Below is a small trained network, with its code and all its weights. Each question gives an input and a class and asks what happens when units are switched off, that is, made to give their printed mean instead of their output.

import numpy as np


def w(rows, s, z=0):
    codes = np.array(rows[::2]) - 128.0
    scale = np.full(codes.shape[1], s)
    scale[-1] = z or s
    return codes * scale


def f(y):
    return np.maximum(y, 0)


def log_softmax(a):
    a = a - a.max(-1, keepdims=True)
    return a - np.log(np.exp(a).sum(-1, keepdims=True))


def net(x, mask):
    res = np.array(x, float).reshape(1, 4) / 4 @ E
    y = f(res @ A[0][:, :-1].T + A[0][:, -1])
    res = res + np.where(mask, y, B[0][:, -1]) @ B[0][:, :-1]
    return log_softmax(res[-1] @ U[:, :-1].T + U[:, -1])


A, B = {}, {}
E = w([
[122,254,209,84,198,60,153],'x0',
[136,198,62,75,123,167,36],'x1',
[174,108,29,70,105,41,172],'x2',
[35,181,93,171,57,126,172],'x3',
],0.009)
A[0] = w([
[248,62,172,75,206,121,81,59],'N0',
[141,254,179,67,200,61,158,100],'N1',
[116,30,212,125,140,61,244,112],'N2',
[126,26,50,123,107,203,101,123],'N3',
[93,145,213,155,137,205,97,191],'N4',
[132,210,55,44,130,160,5,86],'N5',
[21,205,73,138,57,133,206,114],'N6',
[181,110,38,76,118,11,198,133],'N7',
[202,115,142,87,156,143,135,254],'N8',
[152,149,82,112,124,114,116,138],'N9',
],0.011,0.0056)
B[0] = w([
[5,160,73,198,119,114,84,213],'N0',
[165,21,97,148,51,116,104,238],'N1',
[194,204,105,171,135,156,173,224],'N2',
[173,67,125,138,67,88,111,223],'N3',
[161,126,179,76,161,164,71,210],'N4',
[172,185,128,192,155,161,197,221],'N5',
[72,189,124,140,121,65,74,213],'N6',
[128,110,199,101,172,196,65,247],'N7',
[138,216,190,65,101,53,117,201],'N8',
[150,143,159,114,145,144,132,160],'N9',
],0.019,0.015)
U = w([
[176,42,105,166,1,76,117,71],'0',
[7,211,113,167,96,51,82,115],'1',
[195,208,102,218,134,185,207,174],'2',
[112,107,199,95,171,224,57,117],'3',
[145,168,151,93,89,86,133,254],'4',
[87,121,86,81,151,107,228,78],'5',
[92,107,106,82,131,123,204,79],'6',
[80,124,78,76,177,131,213,70],'7',
],0.0083,0.0061)

Each question gives the input, the list of numbers given to net, and the class t.
The units are the neurons (one row each of A and B). Each row of codes is followed by its name. A weight is (code - 128) times the scale printed after its matrix; where a second scale follows, it is the last column's (A, B and U).
mask holds one flag per neuron, in row order. A switched-off neuron (its flag False) gives its mean, the last column of its row in B, instead of its output. The means were averaged over made-up inputs and are rounded, as every weight is.
A unit's drop is (log p(t) with every unit on - log p(t) with that unit switched off) / (log p(t) with every unit on - log p(t) with every unit switched off).
The circuit of an input: a set's keep is (log p(t) with only the set's units on - log p(t) with every unit switched off) / (log p(t) with every unit on - log p(t) with every unit switched off). Starting from all 10 units, units are removed one at a time, each time the one whose removal leaves the highest keep (on an exact tie, the one counted first), for as long as the keep stays at least 0.8.
circuit, biggest first: the units of the circuit, biggest drop first
unit that matters most: the unit with the biggest drop
top k neurons: the k neurons with the biggest drops, biggest first
drop of u: that unit's drop, to one decimal
input [0,3,6,5], class 3: top 2 neurons	(N7 N0)
input [-2,-3,-3,-3], class 4: top 2 neurons	(N7 N5)
input [5,4,-8,6], class 3: top 2 neurons	(N4 N0)
input [-5,-1,-7,-8], class 1: top 2 neurons	(N0 N7)
input [4,-4,-2,-3], class 0: top 4 neurons	(N1 N5 N7 N6)
input [4,-1,6,5], class 3: top 3 neurons	(N7 N0 N3)
input [-6,1,-5,-3], class 0: unit that matters most	N3
input [0,5,4,2], class 2: top 3 neurons	(N5 N4 N0)
input [8,8,1,8], class 0: top 3 neurons	(N1 N0 N2)
input [1,4,1,-6], class 1: top 2 neurons	(N0 N2)
input [2,-3,4,1], class 3: top 2 neurons	(N7 N5)
input [-5,-4,1,-7], class 1: top 2 neurons	(N0 N1)
input [5,7,0,4], class 2: drop of N5	3.2
input [-3,-5,0,6], class 1: drop of N6	3.2
input [-4,-4,1,6], class 1: circuit, biggest first	(N6)
input [-6,-5,1,8], class 1: drop of N5	0.0
